Here is a tiny trained network, its code and every weight. The questions are about switching its units off for an input and a class, where a switched-off unit gives its printed mean instead of its output.

import numpy as np


def w(rows, s, z=0):
    codes = np.array(rows[::2]) - 128.0
    scale = np.full(codes.shape[1], s)
    scale[-1] = z or s
    return codes * scale


def norm(h):
    return h / np.sqrt((h * h).mean(-1, keepdims=True) + 1e-5)


def f(y):
    return y / 2 * (1 + np.tanh(0.7978845608 * (y + 0.044715 * y**3)))


def log_softmax(a):
    a = a - a.max(-1, keepdims=True)
    return a - np.log(np.exp(a).sum(-1, keepdims=True))


def net(x, mask):
    res = np.array(x, float).reshape(1, 2) / 4 @ E
    u = 0
    for l in range(2):
        y = f(norm(res) @ A[l][:, :-1].T + A[l][:, -1])
        res = res + np.where(mask[u : u + 11], y, B[l][:, -1]) @ B[l][:, :-1]
        u += 11
    return log_softmax(norm(res)[-1] @ U[:, :-1].T + U[:, -1])


A, B = {}, {}
E = w([
[87,252,117],'x0',
[47,54,162],'x1',
],0.0034)
A[0] = w([
[254,83,81,128],'L0N0',
[89,128,169,94],'L0N1',
[95,114,134,69],'L0N2',
[106,192,124,137],'L0N3',
[120,35,133,164],'L0N4',
[197,200,174,237],'L0N5',
[116,93,127,50],'L0N6',
[130,83,176,103],'L0N7',
[13,102,62,188],'L0N8',
[48,137,127,37],'L0N9',
[145,175,137,11],'L0N10',
],0.0087,0.0013)
B[0] = w([
[255,98,140,253],'L0N0',
[178,147,165,144],'L0N1',
[165,70,129,132],'L0N2',
[128,100,65,184],'L0N3',
[70,90,46,226],'L0N4',
[100,152,94,224],'L0N5',
[49,109,141,132],'L0N6',
[76,82,24,159],'L0N7',
[173,142,188,213],'L0N8',
[202,93,136,164],'L0N9',
[115,97,128,139],'L0N10',
],0.0053,0.0038)
A[1] = w([
[116,133,179,30],'L1N0',
[190,166,172,158],'L1N1',
[103,12,73,118],'L1N2',
[17,89,120,86],'L1N3',
[10,91,121,100],'L1N4',
[151,89,181,125],'L1N5',
[139,72,130,250],'L1N6',
[125,116,110,214],'L1N7',
[131,145,144,84],'L1N8',
[106,156,162,113],'L1N9',
[81,143,190,206],'L1N10',
],0.012,0.0025)
B[1] = w([
[219,89,115,116],'L1N0',
[115,50,204,194],'L1N1',
[63,36,104,254],'L1N2',
[123,247,252,180],'L1N3',
[118,203,225,183],'L1N4',
[98,159,70,163],'L1N5',
[45,254,133,205],'L1N6',
[130,231,113,158],'L1N7',
[121,94,174,121],'L1N8',
[144,62,93,123],'L1N9',
[160,61,173,140],'L1N10',
],0.0048,0.0061)
U = w([
[219,140,113,222],'0',
[158,64,213,147],'1',
[23,121,176,177],'2',
[129,158,122,2],'3',
[133,159,124,20],'4',
[140,227,7,141],'5',
[98,68,19,144],'6',
],0.017,0.0075)

Each question gives the input, the list of numbers given to net, and the class t.
The units are the neurons (one row each of A and B). Each row of codes is followed by its name. A weight is (code - 128) times the scale printed after its matrix; where a second scale follows, it is the last column's (A, B and U).
mask holds one flag per neuron, layer by layer. A switched-off neuron (its flag False) gives its mean, the last column of its row in B, instead of its output. The means were averaged over made-up inputs and are rounded, as every weight is.
A unit's drop is (log p(t) with every unit on - log p(t) with that unit switched off) / (log p(t) with every unit on - log p(t) with every unit switched off).
The circuit of an input: a set's keep is (log p(t) with only the set's units on - log p(t) with every unit switched off) / (log p(t) with every unit on - log p(t) with every unit switched off). Starting from the 12 units with the biggest drops (on a tie, the unit counted first), units are removed one at a time, each time the one whose removal leaves the highest keep (on an exact tie, the one counted first), for as long as the keep stays at least 0.8.
circuit, biggest first: the units of the circuit, biggest drop first
k most important neurons: the k neurons with the biggest drops, biggest first
top k neurons in layer l: the k neurons of layer l with the biggest drops, biggest first
drop when u is switched off: that unit's drop, to one decimal
input [-4,-3], class 0: circuit, biggest first -> (L0N0)
input [-5,-3], class 6: 3 most important neurons -> (L0N4 L0N8 L1N3)
input [-7,1], class 6: 4 most important neurons -> (L0N0 L1N2 L1N1 L0N5)
input [5,0], class 5: 4 most important neurons -> (L0N3 L0N0 L1N2 L1N3)
input [1,0], class 5: 4 most important neurons -> (L0N3 L0N0 L1N2 L0N4)
input [7,1], class 5: 4 most important neurons -> (L0N3 L0N0 L1N2 L1N3)
input [1,-5], class 0: top 2 neurons in layer 1 -> (L1N6 L1N2)
input [3,1], class 1: 2 most important neurons -> (L0N4 L1N1)
input [-7,-4], class 6: 2 most important neurons -> (L0N4 L0N8)
input [2,3], class 1: 2 most important neurons -> (L0N8 L1N1)
input [2,-1], class 5: top 2 neurons in layer 0 -> (L0N4 L0N6)
input [0,-6], class 0: top 3 neurons in layer 0 -> (L0N4 L0N0 L0N7)
input [-6,-2], class 6: drop when L0N0 is switched off -> 0.2
input [-8,3], class 2: circuit, biggest first -> (L1N6)
input [-1,-1], class 0: drop when L0N0 is switched off -> 0.8
input [-1,-3], class 0: drop when L1N9 is switched off -> 0.0
input [-8,-4], class 6: drop when L0N4 is switched off -> 0.2
